Below are the code and all the weights of a small trained network. Each question names an input and a class and asks about switching units off, where a switched-off unit gives its printed mean instead of its output.

import numpy as np


def w(rows, s, z=0):
    codes = np.array(rows[::2]) - 128.0
    scale = np.full(codes.shape[1], s)
    scale[-1] = z or s
    return codes * scale


def f(y):
    return np.maximum(y, 0)


def log_softmax(a):
    a = a - a.max(-1, keepdims=True)
    return a - np.log(np.exp(a).sum(-1, keepdims=True))


def net(x, mask):
    res = np.array(x, float).reshape(1, 7) / 4 @ E
    y = f(res @ A[0][:, :-1].T + A[0][:, -1])
    res = res + np.where(mask, y, B[0][:, -1]) @ B[0][:, :-1]
    return log_softmax(res[-1] @ U[:, :-1].T + U[:, -1])


A, B = {}, {}
E = w([
[118,131,124,133],'x0',
[127,131,128,128],'x1',
[218,68,110,48],'x2',
[68,19,235,74],'x3',
[148,3,33,210],'x4',
[133,126,125,132],'x5',
[99,150,125,142],'x6',
],0.0056)
A[0] = w([
[139,84,162,84,120],'N0',
[123,170,205,224,103],'N1',
[135,47,127,184,73],'N2',
[87,165,182,171,81],'N3',
[101,93,77,157,36],'N4',
[164,120,118,35,134],'N5',
[116,100,175,148,206],'N6',
[165,159,182,117,1],'N7',
[143,65,179,179,241],'N8',
[96,176,135,110,159],'N9',
[25,54,245,125,100],'N10',
[111,63,88,187,40],'N11',
[151,186,223,51,38],'N12',
[105,186,58,129,211],'N13',
[161,97,144,93,170],'N14',
[109,165,197,96,54],'N15',
[159,69,116,142,152],'N16',
[194,143,115,98,67],'N17',
[156,172,225,127,57],'N18',
[104,154,104,72,64],'N19',
[109,69,142,61,69],'N20',
[191,121,125,66,51],'N21',
[10,172,118,142,63],'N22',
[73,45,226,61,52],'N23',
[196,142,48,128,178],'N24',
[162,104,141,101,230],'N25',
[174,132,104,171,224],'N26',
],0.012,0.0031)
B[0] = w([
[82,184,83,119,188],'N0',
[128,47,100,57,177],'N1',
[152,103,164,169,191],'N2',
[140,72,92,120,171],'N3',
[138,51,163,186,158],'N4',
[198,73,116,83,195],'N5',
[142,201,141,81,184],'N6',
[113,75,143,253,148],'N7',
[177,160,161,109,209],'N8',
[84,97,165,122,175],'N9',
[77,203,71,85,254],'N10',
[136,72,148,201,182],'N11',
[177,80,146,236,213],'N12',
[31,156,139,98,198],'N13',
[81,127,126,76,184],'N14',
[157,68,183,180,181],'N15',
[149,122,187,157,190],'N16',
[75,125,41,110,160],'N17',
[156,47,128,180,178],'N18',
[128,123,163,204,144],'N19',
[72,159,115,154,190],'N20',
[104,63,49,88,173],'N21',
[142,85,82,99,181],'N22',
[83,196,92,207,248],'N23',
[39,190,172,180,207],'N24',
[104,139,153,42,192],'N25',
[75,168,179,42,187],'N26',
],0.0065,0.008)
U = w([
[92,250,95,122,101],'0',
[183,79,165,195,52],'1',
[128,201,178,98,251],'2',
[119,120,43,89,198],'3',
[126,183,138,106,157],'4',
[116,174,162,96,105],'5',
],0.011,0.0025)

Each question gives the input, the list of numbers given to net, and the class t.
The units are the neurons (one row each of A and B). Each row of codes is followed by its name. A weight is (code - 128) times the scale printed after its matrix; where a second scale follows, it is the last column's (A, B and U).
mask holds one flag per neuron, in row order. A switched-off neuron (its flag False) gives its mean, the last column of its row in B, instead of its output. The means were averaged over made-up inputs and are rounded, as every weight is.
A unit's drop is (log p(t) with every unit on - log p(t) with that unit switched off) / (log p(t) with every unit on - log p(t) with every unit switched off).
The circuit of an input: a set's keep is (log p(t) with only the set's units on - log p(t) with every unit switched off) / (log p(t) with every unit on - log p(t) with every unit switched off). Starting from the 12 units with the biggest drops (on a tie, the unit counted first), units are removed one at a time, each time the one whose removal leaves the highest keep (on an exact tie, the one counted first), for as long as the keep stays at least 0.8.
circuit, biggest first: the units of the circuit, biggest drop first
most important unit: the unit with the biggest drop
top k neurons: the k neurons with the biggest drops, biggest first
drop of u: that unit's drop, to one decimal
input [1,4,1,8,0,1,-4], class 0: circuit, biggest first => N23, N10
input [-5,-5,7,-4,-3,-8,-5], class 3: circuit, biggest first => N21, N17
input [-3,0,-8,-3,0,8,5], class 3: circuit, biggest first => N1, N22, N3
input [-2,-5,0,3,-8,-8,-7], class 1: circuit, biggest first => N12, N18
input [-4,-2,4,7,-4,1,0], class 0: circuit, biggest first => N23, N10
input [3,-5,8,5,-8,7,6], class 1: circuit, biggest first => N12
input [-4,7,8,-2,-6,-4,0], class 3: circuit, biggest first => N21, N5
input [2,-1,-1,-3,8,3,5], class 1: circuit, biggest first => N11, N10
input [8,-5,6,-5,-8,4,-5], class 1: top 2 neurons => N12, N10
input [-7,4,-3,8,-1,-3,3], class 0: circuit, biggest first => N10, N23
input [1,5,-8,-3,-4,-6,-6], class 3: circuit, biggest first => N1, N22, N3
input [7,5,-8,1,0,-8,8], class 3: top 3 neurons => N22, N1, N3
input [-8,-4,8,7,-3,2,-6], class 3: top 2 neurons => N21, N5
input [-5,-8,0,4,7,8,-8], class 2: most important unit => N12
input [-5,1,-4,8,-4,5,-5], class 0: top 2 neurons => N10, N23
input [5,-1,-6,5,-8,4,-2], class 1: top 3 neurons => N12, N15, N18
input [4,0,-6,-4,-2,0,0], class 3: top 2 neurons => N1, N22
input [-2,-6,1,3,-8,-2,1], class 1: drop of N12 => 0.3
input [0,1,-4,2,0,4,3], class 3: drop of N24 => 0.4
input [-2,0,-5,-7,-6,-7,8], class 5: drop of N24 => 0.0
input [-3,3,-2,2,6,6,-1], class 1: most important unit => N11
